Below is a small trained network, with its code and all its weights. Each question gives an input and a class and asks what happens when units are switched off, that is, made to give their printed mean instead of their output.

import numpy as np


def w(rows, s, z=0):
    codes = np.array(rows[::2]) - 128.0
    scale = np.full(codes.shape[1], s)
    scale[-1] = z or s
    return codes * scale


def norm(h):
    return h / np.sqrt((h * h).mean(-1, keepdims=True) + 1e-5)


def f(y):
    return np.maximum(y, 0)


def log_softmax(a):
    a = a - a.max(-1, keepdims=True)
    return a - np.log(np.exp(a).sum(-1, keepdims=True))


def net(x, mask):
    res = np.array(x, float).reshape(1, 8) / 4 @ E
    u = 0
    for l in range(4):
        y = f(norm(res) @ A[l][:, :-1].T + A[l][:, -1])
        res = res + np.where(mask[u : u + 5], y, B[l][:, -1]) @ B[l][:, :-1]
        u += 5
    return log_softmax(norm(res)[-1] @ U[:, :-1].T + U[:, -1])


A, B = {}, {}
E = w([
[128,127,125,128,132,133,136,124,122,134,123,128],'x0',
[162,92,135,126,79,93,97,96,43,111,129,181],'x1',
[64,63,175,161,141,55,141,89,164,98,32,88],'x2',
[223,121,154,20,112,121,64,89,166,169,95,36],'x3',
[128,129,132,129,120,132,129,128,136,124,127,130],'x4',
[175,220,143,66,151,133,200,111,102,26,71,160],'x5',
[135,125,95,197,156,232,18,196,70,37,86,3],'x6',
[91,202,206,152,188,123,59,55,108,137,161,121],'x7',
],0.013)
A[0] = w([
[88,92,125,147,83,161,77,120,144,214,136,149,1],'L0N1',
[66,222,243,144,176,153,54,38,87,173,151,144,4],'L0N2',
[58,191,117,111,229,177,202,191,255,191,138,27,86],'L0N3',
[126,123,144,67,129,80,182,96,143,161,169,152,148],'L0N4',
[164,72,112,140,78,77,80,60,15,110,128,145,75],'L0N5',
],0.0097,0.0073)
B[0] = w([
[103,94,119,113,138,165,147,79,83,116,162,117,156],'L0N1',
[125,100,9,96,106,90,120,166,179,111,103,155,221],'L0N2',
[153,103,153,121,30,125,79,104,61,104,134,214,254],'L0N3',
[82,140,131,119,142,233,83,160,114,153,70,130,221],'L0N4',
[122,133,171,110,54,152,80,145,98,115,131,197,196],'L0N5',
],0.016,0.008)
A[1] = w([
[161,253,143,67,172,74,217,79,90,45,101,144,2],'L1N1',
[71,151,116,203,156,118,219,86,43,172,135,183,92],'L1N2',
[137,255,170,89,182,99,158,160,127,41,42,148,8],'L1N3',
[47,57,245,150,146,6,129,89,166,89,18,102,54],'L1N4',
[55,111,125,60,93,209,46,190,66,118,120,166,167],'L1N5',
],0.009,0.0064)
B[1] = w([
[89,67,103,76,92,162,154,47,115,147,210,128,144],'L1N1',
[139,127,187,122,131,118,151,148,186,72,153,109,145],'L1N2',
[141,42,104,111,111,217,149,97,112,130,175,111,151],'L1N3',
[178,246,77,178,89,109,184,125,78,182,144,108,159],'L1N4',
[175,133,137,188,197,95,161,65,160,116,103,125,253],'L1N5',
],0.014,0.02)
A[2] = w([
[178,148,184,5,116,101,61,75,143,194,117,31,1],'L2N1',
[130,109,159,77,134,81,210,134,155,184,128,185,101],'L2N2',
[74,66,138,193,139,77,79,130,141,223,209,85,41],'L2N3',
[192,143,130,122,182,138,145,114,117,160,239,111,33],'L2N4',
[194,47,86,127,88,107,196,168,165,120,115,163,75],'L2N5',
],0.012,0.0058)
B[2] = w([
[114,49,148,179,128,91,238,250,176,63,127,217,223],'L2N1',
[108,129,145,122,148,154,13,168,84,133,105,10,217],'L2N2',
[147,86,97,9,44,227,207,54,94,108,176,104,188],'L2N3',
[140,183,138,162,98,79,210,118,132,171,85,81,180],'L2N4',
[108,147,81,74,135,47,61,70,161,108,149,125,255],'L2N5',
],0.013,0.0059)
A[3] = w([
[87,150,227,65,106,140,97,116,156,186,135,151,82],'L3N1',
[56,154,174,36,133,84,166,120,146,225,141,197,2],'L3N2',
[3,140,118,183,140,126,159,170,103,71,225,163,37],'L3N3',
[183,128,104,147,203,84,123,132,180,140,89,140,207],'L3N4',
[207,217,95,126,141,148,136,181,153,192,222,171,8],'L3N5',
],0.011,0.0047)
B[3] = w([
[127,109,152,169,186,127,95,100,92,111,146,124,159],'L3N1',
[79,113,107,143,168,169,70,188,36,115,82,51,150],'L3N2',
[155,92,176,47,119,82,152,219,201,169,110,138,171],'L3N3',
[7,162,124,149,163,103,147,127,172,130,172,131,254],'L3N4',
[90,188,104,146,72,68,126,140,95,199,96,143,158],'L3N5',
],0.014,0.0082)
U = w([
[135,65,126,47,97,213,174,86,73,128,180,134,207],'0',
[113,125,153,168,213,209,45,213,85,98,97,29,161],'1',
[137,86,189,115,114,92,200,222,181,106,141,177,58],'2',
[160,131,181,132,75,106,61,108,76,114,136,215,32],'3',
[102,113,9,74,131,83,111,131,137,125,123,107,8],'4',
[144,204,100,165,77,108,211,122,93,208,115,115,55],'5',
[139,112,143,141,172,124,179,57,165,142,155,133,253],'6',
[139,117,152,137,169,122,180,61,167,133,160,128,244],'7',
],0.014,0.0048)

Each question gives the input, the list of numbers given to net, and the class t.
The units are the neurons (one row each of A and B). Each row of codes is followed by its name. A weight is (code - 128) times the scale printed after its matrix; where a second scale follows, it is the last column's (A, B and U).
mask holds one flag per neuron, layer by layer. A switched-off neuron (its flag False) gives its mean, the last column of its row in B, instead of its output. The means were averaged over made-up inputs and are rounded, as every weight is.
A unit's drop is (log p(t) with every unit on - log p(t) with that unit switched off) / (log p(t) with every unit on - log p(t) with every unit switched off).
The circuit of an input: a set's keep is (log p(t) with only the set's units on - log p(t) with every unit switched off) / (log p(t) with every unit on - log p(t) with every unit switched off). Starting from the 12 units with the biggest drops (on a tie, the unit counted first), units are removed one at a time, each time the one whose removal leaves the highest keep (on an exact tie, the one counted first), for as long as the keep stays at least 0.8.
circuit, biggest first: the units of the circuit, biggest drop first
unit that matters most: the unit with the biggest drop
top k neurons: the k neurons with the biggest drops, biggest first
top k neurons in layer l: the k neurons of layer l with the biggest drops, biggest first
input [-1,3,-8,-2,2,-5,1,-3], class 5: unit that matters most : L2N4
input [5,5,-8,-8,-5,4,-1,0], class 2: top 2 neurons : (L3N3; L1N2)
input [4,7,-1,-4,-1,-8,-4,-8], class 0: top 4 neurons : (L2N3; L0N2; L0N3; L0N1)
input [6,-2,4,7,1,-7,7,7], class 0: top 2 neurons : (L2N3; L0N4)
input [2,4,6,8,-5,6,7,5], class 2: circuit, biggest first : (L2N1; L0N4)
input [-4,-5,-8,3,2,-7,-5,5], class 5: top 4 neurons : (L3N5; L2N4; L1N5; L1N1)
input [-7,7,-8,-3,2,-6,2,-2], class 5: circuit, biggest first : (L0N3; L2N4)
input [7,-1,8,-8,7,-7,3,2], class 2: top 2 neurons in layer 1 : (L1N2; L1N5)
input [2,5,6,0,6,0,5,6], class 4: top 3 neurons : (L0N2; L0N3; L0N4)
input [-3,-3,3,6,2,7,2,-4], class 0: top 3 neurons : (L1N3; L1N5; L1N1)
input [-7,8,-5,6,-3,8,8,2], class 0: circuit, biggest first : (L0N4; L1N3; L1N1)
input [5,1,-3,-6,1,7,2,-2], class 0: circuit, biggest first : (L1N3; L1N1)
input [7,7,-5,-7,6,-5,1,1], class 2: top 2 neurons : (L3N3; L0N3)
input [-3,-2,2,-7,5,1,-5,1], class 2: unit that matters most : L3N3
input [2,6,3,8,6,-7,-7,-3], class 2: top 2 neurons in layer 0 : (L0N3; L0N4)
input [-6,-1,4,4,-4,-1,5,-5], class 7: circuit, biggest first : (L2N2; L0N4)
input [6,-3,7,-4,6,-2,0,-4], class 5: top 2 neurons : (L1N4; L0N2)
input [1,5,8,-4,-5,2,-3,4], class 5: top 2 neurons : (L1N4; L0N3)
input [5,-8,-3,0,-8,-6,7,6], class 3: top 2 neurons : (L0N3; L0N4)
input [-8,-4,6,8,2,2,-5,7], class 2: top neuron in layer 1 : (L1N5)
input [5,-2,7,4,4,5,-7,-2], class 1: top 2 neurons : (L0N4; L1N5)
input [1,-3,0,-7,3,1,0,-8], class 4: top 2 neurons : (L2N5; L2N1)
input [-8,-4,-1,4,-6,8,-2,-8], class 0: top 2 neurons : (L0N2; L1N3)
input [-4,7,4,8,-1,-1,-1,4], class 2: top 2 neurons : (L2N1; L0N3)
input [-3,-8,-8,-6,-3,6,-8,-1], class 1: top 2 neurons in layer 3 : (L3N2; L3N1)
input [5,0,4,2,-5,-1,4,6], class 4: top 2 neurons in layer 0 : (L0N2; L0N4)
input [7,0,-8,-3,8,3,4,5], class 5: circuit, biggest first : (L3N5)
